Below is a small trained network, with its code and all its weights. Each question gives an input and a class and asks what happens when units are switched off, that is, made to give their printed mean instead of their output.

import numpy as np


def w(rows, s, z=0):
    codes = np.array(rows[::2]) - 128.0
    scale = np.full(codes.shape[1], s)
    scale[-1] = z or s
    return codes * scale


def norm(h):
    return h / np.sqrt((h * h).mean(-1, keepdims=True) + 1e-5)


def f(y):
    return np.maximum(y, 0)


def log_softmax(a):
    a = a - a.max(-1, keepdims=True)
    return a - np.log(np.exp(a).sum(-1, keepdims=True))


def net(x, mask):
    res = np.array(x, float).reshape(1, 2) / 4 @ E
    u = 0
    for l in range(2):
        y = f(norm(res) @ A[l][:, :-1].T + A[l][:, -1])
        res = res + np.where(mask[u : u + 6], y, B[l][:, -1]) @ B[l][:, :-1]
        u += 6
    return log_softmax(norm(res)[-1] @ U[:, :-1].T + U[:, -1])


A, B = {}, {}
E = w([
[58,48,229,107,167,143,63,1],'x0',
[190,28,184,46,168,115,69,135],'x1',
],0.00058)
A[0] = w([
[164,148,64,106,101,107,155,182,110],'L0N0',
[135,140,140,126,130,124,133,129,105],'L0N1',
[91,156,121,163,142,138,145,78,134],'L0N2',
[124,213,39,171,128,109,149,136,189],'L0N3',
[144,198,7,158,54,111,201,192,6],'L0N4',
[199,105,140,96,181,118,102,171,119],'L0N5',
],0.0017,0.0011)
B[0] = w([
[60,123,130,118,139,110,101,55,208],'L0N0',
[120,128,131,127,126,129,138,133,128],'L0N1',
[118,109,141,147,83,94,117,157,178],'L0N2',
[131,183,95,184,132,143,174,167,242],'L0N3',
[176,158,86,25,252,196,124,98,253],'L0N4',
[102,139,129,173,82,134,174,159,195],'L0N5',
],0.0023,0.0019)
A[1] = w([
[249,98,128,86,141,98,93,194,99],'L1N0',
[206,93,143,82,246,127,66,99,144],'L1N1',
[112,110,163,103,178,154,93,12,2],'L1N2',
[183,214,54,107,243,177,141,140,39],'L1N3',
[81,96,170,145,80,98,102,74,95],'L1N4',
[187,82,130,104,61,66,142,206,31],'L1N5',
],0.0018,0.00082)
B[1] = w([
[96,158,176,159,87,202,181,128,165],'L1N0',
[72,209,99,203,91,139,167,137,200],'L1N1',
[181,62,72,77,143,26,61,146,189],'L1N2',
[215,140,45,51,252,116,133,168,252],'L1N3',
[197,108,105,88,164,99,93,135,190],'L1N4',
[140,106,199,77,84,196,132,112,158],'L1N5',
],0.0021,0.0024)
U = w([
[207,231,9,66,253,176,201,187,202],'0',
[144,111,229,94,32,235,193,174,96],'1',
[146,28,138,81,157,21,16,73,211],'2',
[50,216,94,250,72,100,152,92,3],'3',
],0.0064,0.002)

Each question gives the input, the list of numbers given to net, and the class t.
The units are the neurons (one row each of A and B). Each row of codes is followed by its name. A weight is (code - 128) times the scale printed after its matrix; where a second scale follows, it is the last column's (A, B and U).
mask holds one flag per neuron, layer by layer. A switched-off neuron (its flag False) gives its mean, the last column of its row in B, instead of its output. The means were averaged over made-up inputs and are rounded, as every weight is.
A unit's drop is (log p(t) with every unit on - log p(t) with that unit switched off) / (log p(t) with every unit on - log p(t) with every unit switched off).
The circuit of an input: a set's keep is (log p(t) with only the set's units on - log p(t) with every unit switched off) / (log p(t) with every unit on - log p(t) with every unit switched off). Starting from all 12 units, units are removed one at a time, each time the one whose removal leaves the highest keep (on an exact tie, the one counted first), for as long as the keep stays at least 0.8.
circuit, biggest first: the units of the circuit, biggest drop first
most important unit: the unit with the biggest drop
k most important neurons: the k neurons with the biggest drops, biggest first
k most important neurons of layer l: the k neurons of layer l with the biggest drops, biggest first
drop of u: that unit's drop, to one decimal
input [-2,7], class 1: most important unit => L0N4
input [2,0], class 2: 2 most important neurons => (L0N4 L1N3)
input [2,-5], class 3: 3 most important neurons => (L0N4 L0N2 L1N3)
input [6,-7], class 3: 3 most important neurons => (L0N4 L1N3 L0N0)
input [2,4], class 2: circuit, biggest first => (L0N4 L1N3)
input [3,-4], class 3: 3 most important neurons => (L0N4 L1N3 L1N2)
input [3,-7], class 3: 2 most important neurons => (L0N4 L1N3)
input [2,3], class 2: 2 most important neurons => (L0N4 L1N3)
input [0,4], class 1: 2 most important neurons => (L0N4 L0N0)
input [3,3], class 2: 2 most important neurons => (L0N4 L1N3)
input [-5,6], class 1: 3 most important neurons of layer 0 => (L0N4 L0N3 L0N5)
input [4,-4], class 2: 2 most important neurons => (L0N3 L0N5)
input [4,-3], class 2: drop of L0N3 => 0.1
input [-6,8], class 1: drop of L0N4 => 0.4
input [8,-7], class 2: most important unit => L0N3
input [4,2], class 2: drop of L1N3 => 0.1
